Each row has a class, written as a number after it.
[ 148  -80 -106  190  -22 -196  260 -416 -144 -155   18  -98   46  -96
   77  546  113 -206   12 -120  360  -46   39  234 -208  -10 -315 -114
  252  -52 -134  182  -29  125   16 -286] : 3
[ 202  -36  178  159  283  219  265 -188  222  365 -265   72   18   21
  112   93 -353 -366   13  410  105 -122 -107 -329  -36  -75   73 -365
 -101   -8 -369  -69  142  381 -104  -49] : 4
[  91  -24 -200   19  218  259  -71  -20  132  516   57 -183  104 -102
 -440  -44   47 -295 -101  287   78  -93  100 -118  160 -193 -129  -86
  181  141 -285   45  -31  308  -31   44] : 4
[-160   65   27 -337  142  303  -93 -133  197  -47 -302   88  -91 -108
  -53  -19 -169  245  -15  305  -22  -22  -24 -215   99 -155  192   32
  294 -144  -64  -85  260  228 -144  -89] : 8
[   4   -3 -381  304  -21 -118  291 -222 -145  -22    8  145  100  -58
   -4  565  124 -127 -109  -16  236 -150  -15  374   33   52  -97  -82
  427  -73  -62  161  100  240 -263 -311] : 5
[  39   35 -520  234   67   43  453 -299   24   11  113  -34   15  -77
  293  646  273   59   88   68  372  -54 -208  275  -11  176  -50   98
  171   56  282    4  208  -19  -58 -271] : 7
[  29  -65 -235 -361    9  205  155   32  135  445 -345  167  -47 -254
 -164   30 -204  209  253  205  138  -79 -237  100  -88   96 -103 -318
  183  245   80 -122  136  -22 -246   26] : 7
[ 143   69 -430  212  178 -183  136   -8  -90 -132 -147   99   27 -143
   46  400 -182  126  425 -217  446   -3 -334  210   25  410 -379 -120
  166  -74  302   39  140  225 -383 -229] : 2
[ 174  187   59 -254   25  203    2 -154  424  446 -165   -8   53   -1
  -25  286 -144 -160  123  -70  297   41 -283 -226  235    5  -65    8
  -28  -37 -209  -65  177    8   11  307] : 6
[  87   92 -372  337  212   20  260 -203  -83 -169 -260   -3  -51 -151
  260  264  -46 -173  300   51  256 -136  -16  319 -150  122 -115  -28
  274   69   81  165   59  357 -209 -445] : 2
[  57   20 -478  322   47  -45  -15 -273 -130  -63  105  -66  -42 -325
 -195  165  329 -176  146 -268  236 -144   79  468 -100  148 -238   75
  138  -46  176  159  -60  188 -284 -191] : 8
[ 118   -3 -434  -66  148   52   43 -175  202  414 -137   53  133  -24
   27  117   53 -308   -2  147  323  -62 -290   29   78   54  -71 -286
 -123   69  -11 -169  191  -21   55  -48] : 3
[ 161  -78 -110   -5  302  123   50  -81  161  239  -73 -219  103    1
  244   19  -46 -180  147  136  161  -78  113 -165  -12  -79 -215  -71
 -354   52 -187 -159   22  124  185   39] : 2
[-110   -8  150 -211  -51  345  -67  -27  170  227 -339  197  -49 -135
  205  125 -241 -126  178  134  198  -29 -237  -59  -78  -21  -80  -27
 -265  324  169 -183   94   92 -114 -125] : 1
[ -28  -50 -257  -88  180  -29 -163  233  227  472 -216 -136  119  -32
  -74   35 -255  -65  126   43  172   94 -146 -204  134  -45 -189 -110
 -428   65  -38  -30  -16  380 -135 -264] : 2
[  71  -27 -195   80  -95  -86  284 -405  135 -329   37   94 -134 -132
  512  576  224 -113  268 -209  238  -60   57  221 -220  196 -238  159
   97  -21  274  125   92  170  -99 -405] : 4
[ -78  235 -160   93  221  -70  208 -409 -134 -455  -98  238   68  -59
  127  399  -65  -70  356 -522  390   -7  -50  287 -159  224 -266  -74
  117  259   90  202  -25  218 -348 -357] : 8
[  87  159  -10  -67  162  206  -81 -253  136   80 -396  113   25 -184
  -92  233 -129 -173  302  173   94  101  -20  -90   64  -71  138  -93
  -41   90  -71  -45   38  406 -219  -33] : 4
[ -24  190 -535  300  127   82  299 -388   -7 -270  219  -30 -126   66
  354  476  323    6  287 -202  322   -7 -138  233 -169  332  -21  127
  329  -16  286   45   77  434 -216 -288] : 6
[  69   11  -20 -180  -90  215  137 -128  -27   18  -19  144  -73   47
  -45  244 -224 -151  197   30   70  133  168  -40   65  -51   79  -85
   27  169 -167   44  -65   61  -55 -119] : 1
[ 100   29 -462  266   11 -135  511 -271 -475 -427   26  -47    4  137
  460  621   45 -209  295  -93  418    7 -242  327 -204  402 -161  -46
  279   -4  306   98   49  284 -132 -459] : 8
[  20   85 -308  470  157 -173   23 -236 -257 -267  -18  161   -7 -195
   70  467  -82 -195  229 -123  192 -117  -84  398 -184  219 -236   31
  173   52  192   92  -64  324 -254 -342] : 5
[  58  114  186 -176  143  193 -148 -206  203   -9 -257  145  137   39
  177  -21  144 -406  -25  -69  289   23   61 -356   52 -128 -180  -55
 -197  112 -122 -125  130   42   14  -42] : 4
[ 192   44 -172   97  318  189 -230 -139  136  486 -448  232  -16  -17
  453  240 -377  -15  131  365   42   23 -130   89  -52  -11  -32  -90
    1    5  -52 -278  -18  126   44  234] : 6
[ 303  108 -150   48  189  208  -48 -386  469  376  -83   -5   65  -25
   -8  339  263 -357  190  143  196   30 -302 -187  127 -115   44  -73
  -61   78 -102 -259   96  -22  -79    5] : 5
[  30 -146  114 -228  190  201  -97  -77    8   28 -516  360   39 -119
   40  162 -219 -148  368  285   29  -74  -21 -137  105 -138 -151 -334
  122  251 -253  -98  -37  267 -118   65] : 6
[-111  -14 -312   21  199   73  -82   20  211  260 -319    2   10 -174
 -206   11    7 -241  -26  292  153  -47   54 -315  149 -168  100  -76
 -123  -14  -56  -75  205  321   39  -29] : 5
[ 297  247 -414  350  380 -181  110 -388   46  -48  157   54   61   -7
  353  512  299  -63  191  -41  240  -82 -229  351  -46  399  -64   47
  323  166  281   61   31  138 -371 -104] : 7
[ 112 -112 -164 -208  -37   33   12 -239  249  289 -133  -55  -65  -74
   91  190   58  -78   87  152   82   61 -281   19  154  -43  116  -92
 -233 -139  -37  -72  -19   74 -151 -115] : 0
[ 113  -72 -146 -235   92  157  -81 -128   20  247 -162   33  -22   31
 -221  348  -89 -218   20  222  191  -69   41 -195  -41   13  -80 -161
   -3   77 -149  -63   39   15  -76  -74] : 4
[-131  -14 -182  107  123  -67  118 -347 -264 -496   -7  115  -18 -353
  358   21  186  -38  269 -167   13 -133  139  486 -313  261 -349   86
  314  121  455  184  -38  441 -379 -344] : 4
[  -1 -125  -49 -310   34   31   60  137  289  274 -310   -9   -5   35
   49  219  -80    7  161   96  308 -120 -152  -94  -19   45  -14 -303
  -36  138 -163 -112  221  337  -32  -50] : 7
[ 122  -38 -219   79  396  123  -58  -82    0  315 -153   89   59   27
  -72  195  -93 -333  -34  295  -60 -111   29   -3  142    7  119 -190
 -129  -67 -257 -115  -82  205 -128  -26] : 1
[  36   65 -399  152   44  -85   88  102 -113 -131 -121 -171   -9 -215
  -33   45   99 -153  446 -244  291  -82 -168  370 -100  279 -415 -122
  333   65  390    1  101  522 -396 -406] : 7
[  12  196 -285  223   37   12   28 -261  -15  -64   20   37    4 -201
  206  354  135  207  157 -145  195  -29    1  308 -175  118 -336  105
  212  184  296   81  -54  151 -256 -173] : 1
[ 250  129 -110  -64  172  122   36 -203  352  207  -95    3   93  -76
   26   33   -8  138  111  287  234    7 -462 -215  289  -50 -103  148
  -25  -34  247 -140   -8  207 -107  167] : 7
[ -23   67   65 -111  146   57 -152 -115  322  175 -276   31   73    9
 -172  330 -157 -165    1   87  111   33  294 -310  123 -339  -24 -130
 -244  185 -222 -106  142   50   84  -76] : 4
[ -84  -39 -139 -220  203  305  -62 -162  211  246 -189  247  -75 -172
  497   76 -150  -54  309  126  -15 -122   79  -74  -72   40 -168  -92
   85  183 -188  -98  138  246 -145   31] : 5
[  71  104 -325  288  278   54  193 -116 -407 -351  -11  -13   65   41
  118  468  137  -43  238 -147  337  -51  150  157  -12  259 -236  -19
  146  211  116  263   90  483 -113 -386] : 8
[  19  -32   -7  -47   35  133  -81   67  194   85 -209  190  197 -104
  172  146   42  -82  306  -30  219   50   92 -170   -2 -169 -341 -249
 -157  288 -256 -202  -58  317 -203 -135] : 1
[ -65  -78 -136  -66  149  252 -165  -73  284   80 -264   56   16  -80
   30  -71 -124   27   90  325  318  -36   -9 -355  165 -268 -131 -155
 -162  120 -166  -90  122  198  -41  -90] : 0
[-208  151 -548  158  162  -90   -5 -178 -286 -425  -53  109 -150 -164
 -147  182  -16  -85  260   75  179 -174  -18  362  -20  273  -97  -41
  566   53  401   40  -46  499 -295  -20] : 3
[-155  115 -151 -193  278   64  -60   -4   86   -3 -248   13   53   16
  -39  130 -155 -100  219  203  112   13 -286 -163  134   69  -44 -302
  -54  264   83 -124  120  327  -83 -175] : 0
[ 117  285 -233   53   78  -81   13 -200 -310 -146  -89  184   -1 -108
  -62  391 -222 -253  404 -310  158    8   16  424 -116  370 -248  -93
  426  246  289  110   -5  414 -397 -134] : 1
[ 244  182 -503  437  302  -92  456 -434   24   62  241 -207   72  -46
  109  771  388  -62   73 -143  446   40 -156  409   86  273 -139  -53
   51  172  378   10  125  -80 -176 -217] : 1
[  52  165  -76  157  192   19 -105 -294  355  411 -307  118  132  -89
   71  319 -268 -310   86    5  117   82  150  -90  165 -236  186  -74
 -393   82 -160  -90  258  100   42  107] : 2
[  87   42 -429  -65  181  129   50 -376  510  434  136 -149  104  -41
   23  262  241  -43   52  184  263  177  -65 -121  230 -160  -69 -181
  103  196  -12 -194  152 -339 -155  134] : 0
[  88  -68 -278  153  135  109  318 -172 -492 -210 -154  156  -39  -90
   68  298  160 -167   73   -6  215   36 -102  383 -204  316  -52   25
  421  -92  243  139  -93  471 -432 -519] : 5
[  51  -29 -204 -103  292  280 -114 -220  294  416 -209  -56 -128 -161
  -34  -56 -195  -66   14  293  210 -169  200   -3   69 -136 -187   27
  211   97   82  -28   70  488 -101  153] : 2
[ 270  -78  113 -175   62   11   23 -197  202  127 -289  416  146 -167
 -276  320 -106 -104   50  -19  248  -48  162 -193 -141 -108 -364 -171
  -10  230  -37    5   65  179   -3  -98] : 8
[ -68  -14 -132 -103  102  215  149 -137  458  340 -321 -113 -171 -176
  285  159 -332  -12  208  395  211  -47   -1 -212  115 -192   41 -164
 -121   88 -164  -70  199  340  -71  -45] : 4
[ -15  246 -279  305   44  -11   88 -304  -18 -388  157   87  -73 -120
  300  453  252 -101  125 -112  142 -155  182  285 -196  163 -183  197
  173   92  178   24 -108  105 -248 -255] : 1
[ -19 -146  105 -131  286  160 -166  -44   -7  190 -382  551  210   45
  899   94 -309 -284  166 -121  105   13  -94   75 -167  212 -212  -15
 -217  119  -50  -95  169  327    8  -73] : 6
[ -26   30 -173  271   42 -274  276 -186 -129 -467  155  110   59 -186
  356  461  376  -49  186 -310  345 -168  -41  395 -216  302 -450  -30
  267  196  290   12    8  130 -242 -216] : 1
[  47   23 -245  146  201  166 -335  -12  170  280 -176 -350   63  -18
 -283 -148 -154  -95  307   75  119   78 -245 -170  223 -238 -106 -148
  -30  -70  -23 -179  167  344  -74 -120] : 5
[  58   -7   27   62  178  231   17 -239  200  226 -100  -52    6  -97
  -38  250  -89 -276    6  166   73   -2  113  -88   50 -159 -174 -217
  -14   93 -114  -50  114   49   45 -145] : 1
[ 146  -10 -340  351  -50 -179   82 -178 -334  -40  135  -55 -135  -59
    7  603  -64 -139  365 -238 -106  -72   75  301 -244  184 -230  -17
  240  -10   57   93   10 -100  -95 -307] : 5
[  87  -63 -101  145   70 -177  273  -30 -458 -297 -272  123  209   12
  146  528  254    9  -30 -370  512  -55  138  272  -75  258 -527 -102
  156   21  199  231   81  175 -173 -264] : 2
[ 182  -13  -62  249   76 -127  413 -409 -296 -211   76  -89  115   45
  -57  550 -112 -356  244 -148  324  161    2  128  -31   78  -88 -266
  178   52 -160  151   -7  139 -250 -221] : 0
[ -22   35 -162   51  293  226   31 -236  363  188 -188  131  -67 -226
   -8   28   52 -216  -12  426  210  -71   24 -234  102 -221  124  -16
   -4  147 -129 -125   35   82    2   70] : 7
[  95   42  160  -49  228  424 -215  -90  152   21 -389  266  -64 -112
  143   50   37  -91  169  141  243  -40   71 -126  -26  -51 -123   32
 -401  297  141 -149  -80  599 -133 -205] : 5
[-154  154 -705  267  137  113  271 -246 -195  -20   46    2  -54 -170
  -55  344   95  -21  208  -23  283  -84 -150  420    8  158    4   18
  555  119  190   94  171  131 -367 -300] : 3
[  -7  129 -386  114   81 -492   35 -240 -130 -257 -101   82   59 -163
  166  582  -50 -166  254 -331  403   27   26  294 -241  279 -494 -196
  380    0  166   -4   18  297 -216 -142] : 2
[ 159  204 -157  -31  300  198  -81 -286  450  418  -73  -76   27  -70
  200  163 -207  -89  236  204  250    2   -3 -343    5  -63 -273  -86
   37  229 -125  -75  103  388   37  188] : 2
[ -96   22 -368  238    8 -326  315 -300 -207 -370  -77   18  -93  -24
  -11  625   62 -188   27  -85  234  -43  299  189 -217  132 -183 -321
  374 -145   68  120   13  406 -206 -341] : 3
[  29  218 -343  358  259 -121  162 -247 -130 -383   27  151  147 -127
  128  329  374 -153  278 -263  119  -98   86   58 -228  106 -412   14
  313  114  115  -51   12  266  -96 -237] : 0
[  30  172 -114  118  255  -71  -65 -170  359  319 -148  -49  125 -112
 -157  165  -10 -364  193   19  125   17 -117 -160  114 -173  -50 -457
   74  104 -433 -216  152  171   43  158] : 4
[-110  -42 -244   81   85    2  442 -325 -271 -447   21  222  -58  -41
   85  611  183  -28  170  -99  254 -214  136  251 -301  233 -193  -33
  402  228  291   93  111  285 -299 -469] : 2
[ 194    7 -126 -101 -123   29  124 -200  416  341  -55 -175   15 -172
   64  155 -300 -168  353   87   81   13  -15 -179   56 -184 -253 -278
 -134   -7 -208 -175  200 -200  -79  -66] : 2
[  45  200 -610  192   45 -126  266 -303  105  -32  -97 -140   14 -187
  102  348  128 -150  105  -13  275  -92  -32  349 -160  204  -86   70
  396 -178  176  175   75  274 -125 -131] : 3
[ -86    8 -294 -180   44  278    5 -233  199   49 -143   -1   99  -80
  328 -166   68 -381  243  153  285  114 -139 -152  241  -37  -34 -179
 -170   44   47 -164  183   74 -135  -19] : 3
[ -81  343 -678  414  240 -191  335 -308  215 -129  246 -234  -20  -11
   81  597  302  162  128  -18  326 -112 -255  314   63  154   93  -79
  308   31  123 -143  159  -31 -230 -127] : 3
[ 104  243 -380   41   96 -139   17 -102 -363 -336  158  153   89  -53
   91  363  281 -175  262 -373  185   77 -172  186  -48  438 -298  -46
  -35  -35   93  -28 -124   67 -161 -303] : 3
[ 135  290 -467  418  428 -173  145  -22 -212 -107 -223 -104   32  -70
  101  375  122  -81  215  -29  213  -75   20  407   60  183   93  126
  282   54  122   49  -29  507 -322 -175] : 3
[ 143 -179   55  -95  313  249  -34 -182  311  324 -285  154 -107 -124
  254  213 -246 -286  325   31  135   -8  -48  -24  -10   46 -173  -64
   22  108    5  -69  166  186 -143  -60] : 0
